Below is a small trained network, with its code and all its weights. Each question gives an input and a class and asks what happens when units are switched off, that is, made to give their printed mean instead of their output.

import numpy as np


def w(rows, s, z=0):
    codes = np.array(rows[::2]) - 128.0
    scale = np.full(codes.shape[1], s)
    scale[-1] = z or s
    return codes * scale


def f(y):
    return y / 2 * (1 + np.tanh(0.7978845608 * (y + 0.044715 * y**3)))


def log_softmax(a):
    a = a - a.max(-1, keepdims=True)
    return a - np.log(np.exp(a).sum(-1, keepdims=True))


def net(x, mask):
    res = np.array(x, float).reshape(1, 5) / 4 @ E
    y = f(res @ A[0][:, :-1].T + A[0][:, -1])
    res = res + np.where(mask, y, B[0][:, -1]) @ B[0][:, :-1]
    return log_softmax(res[-1] @ U[:, :-1].T + U[:, -1])


A, B = {}, {}
E = w([
[101,38,32,116,98,69,86,207],'x0',
[249,106,120,51,126,127,154,83],'x1',
[105,191,19,114,130,60,72,80],'x2',
[149,118,161,99,250,55,140,125],'x3',
[176,13,143,233,129,98,77,115],'x4',
],0.011)
A[0] = w([
[213,108,148,80,219,101,148,81,196],'neuron 0',
[147,154,131,161,89,223,138,100,180],'neuron 1',
[184,44,215,147,199,110,170,140,194],'neuron 2',
[71,37,85,90,135,96,62,240,192],'neuron 3',
[222,113,122,25,113,174,145,123,186],'neuron 4',
[139,154,107,99,113,11,100,45,187],'neuron 5',
[96,168,103,158,50,156,86,158,183],'neuron 6',
[155,100,111,32,114,141,155,87,191],'neuron 7',
[77,150,131,73,207,59,140,98,225],'neuron 8',
[157,141,150,192,184,129,160,227,184],'neuron 9',
[224,123,95,63,174,190,187,151,173],'neuron 10',
[115,147,60,107,43,130,170,90,254],'neuron 11',
[69,109,151,218,2,187,122,148,243],'neuron 12',
[78,139,93,109,96,61,91,218,191],'neuron 13',
[47,72,60,116,86,104,193,214,160],'neuron 14',
[197,110,152,63,109,117,168,86,135],'neuron 15',
[186,149,95,50,91,199,168,86,220],'neuron 16',
],0.0094,0.0038)
B[0] = w([
[162,125,79,149,129,175,112,147,227],'neuron 0',
[117,148,170,134,109,129,112,99,203],'neuron 1',
[130,24,107,148,94,149,37,222,247],'neuron 2',
[146,8,139,84,135,38,112,113,250],'neuron 3',
[195,66,166,101,71,194,162,88,223],'neuron 4',
[153,144,97,124,200,139,81,94,200],'neuron 5',
[79,152,196,99,166,112,137,122,200],'neuron 6',
[182,113,134,136,126,139,157,77,192],'neuron 7',
[99,108,57,144,148,184,184,132,211],'neuron 8',
[89,93,143,148,120,126,147,170,188],'neuron 9',
[160,136,92,109,89,172,149,124,215],'neuron 10',
[148,159,158,82,149,127,115,74,206],'neuron 11',
[84,108,205,157,110,110,117,61,252],'neuron 12',
[85,75,111,61,127,72,182,87,216],'neuron 13',
[127,109,158,100,98,63,170,136,221],'neuron 14',
[211,103,132,155,104,120,129,141,199],'neuron 15',
[178,201,131,95,99,159,150,118,227],'neuron 16',
],0.011,0.013)
U = w([
[94,106,144,64,136,52,166,115,201],'0',
[99,189,165,97,95,115,174,197,2],'1',
[76,113,195,243,116,128,128,98,69],'2',
[142,159,71,145,248,130,97,51,132],'3',
[74,228,190,97,115,138,138,82,57],'4',
[28,177,129,87,194,172,233,148,122],'5',
[122,100,114,182,134,130,74,222,150],'6',
[215,135,146,118,88,181,177,110,174],'7',
],0.012,0.0021)

Each question gives the input, the list of numbers given to net, and the class t.
The units are the neurons (one row each of A and B). Each row of codes is followed by its name. A weight is (code - 128) times the scale printed after its matrix; where a second scale follows, it is the last column's (A, B and U).
mask holds one flag per neuron, in row order. A switched-off neuron (its flag False) gives its mean, the last column of its row in B, instead of its output. The means were averaged over made-up inputs and are rounded, as every weight is.
A unit's drop is (log p(t) with every unit on - log p(t) with that unit switched off) / (log p(t) with every unit on - log p(t) with every unit switched off).
The circuit of an input: a set's keep is (log p(t) with only the set's units on - log p(t) with every unit switched off) / (log p(t) with every unit on - log p(t) with every unit switched off). Starting from the 12 units with the biggest drops (on a tie, the unit counted first), units are removed one at a time, each time the one whose removal leaves the highest keep (on an exact tie, the one counted first), for as long as the keep stays at least 0.8.
circuit, biggest first: the units of the circuit, biggest drop first
unit that matters most: the unit with the biggest drop
top k neurons: the k neurons with the biggest drops, biggest first
drop of u: that unit's drop, to one decimal
input [-6,1,6,6,-6], class 3: unit that matters most -> neuron 5
input [-8,-5,-5,1,-7], class 4: top 2 neurons -> neuron 1; neuron 13
input [0,-8,-7,-1,-7], class 2: top 4 neurons -> neuron 12; neuron 16; neuron 11; neuron 9
input [-2,-7,8,2,-1], class 3: top 3 neurons -> neuron 5; neuron 9; neuron 14
input [3,2,4,3,-7], class 3: circuit, biggest first -> neuron 5; neuron 8
input [8,5,8,6,-2], class 3: top 2 neurons -> neuron 5; neuron 8
input [2,1,4,-2,8], class 0: top 3 neurons -> neuron 3; neuron 0; neuron 2
input [-6,-6,1,1,-2], class 5: top 2 neurons -> neuron 2; neuron 8
input [2,-1,-4,-1,5], class 2: top 2 neurons -> neuron 12; neuron 0
input [8,4,-7,-6,-4], class 0: top 2 neurons -> neuron 3; neuron 14
input [1,-6,8,5,-6], class 5: top 2 neurons -> neuron 8; neuron 13
input [-1,-2,-1,-4,1], class 2: top 2 neurons -> neuron 16; neuron 12
input [-5,5,8,2,2], class 3: drop of neuron 5 -> 2.0
input [-2,5,7,3,6], class 3: drop of neuron 5 -> 0.2
input [-1,-2,3,3,4], class 3: drop of neuron 15 -> 0.1
input [-7,-4,-4,-8,2], class 2: circuit, biggest first -> neuron 12
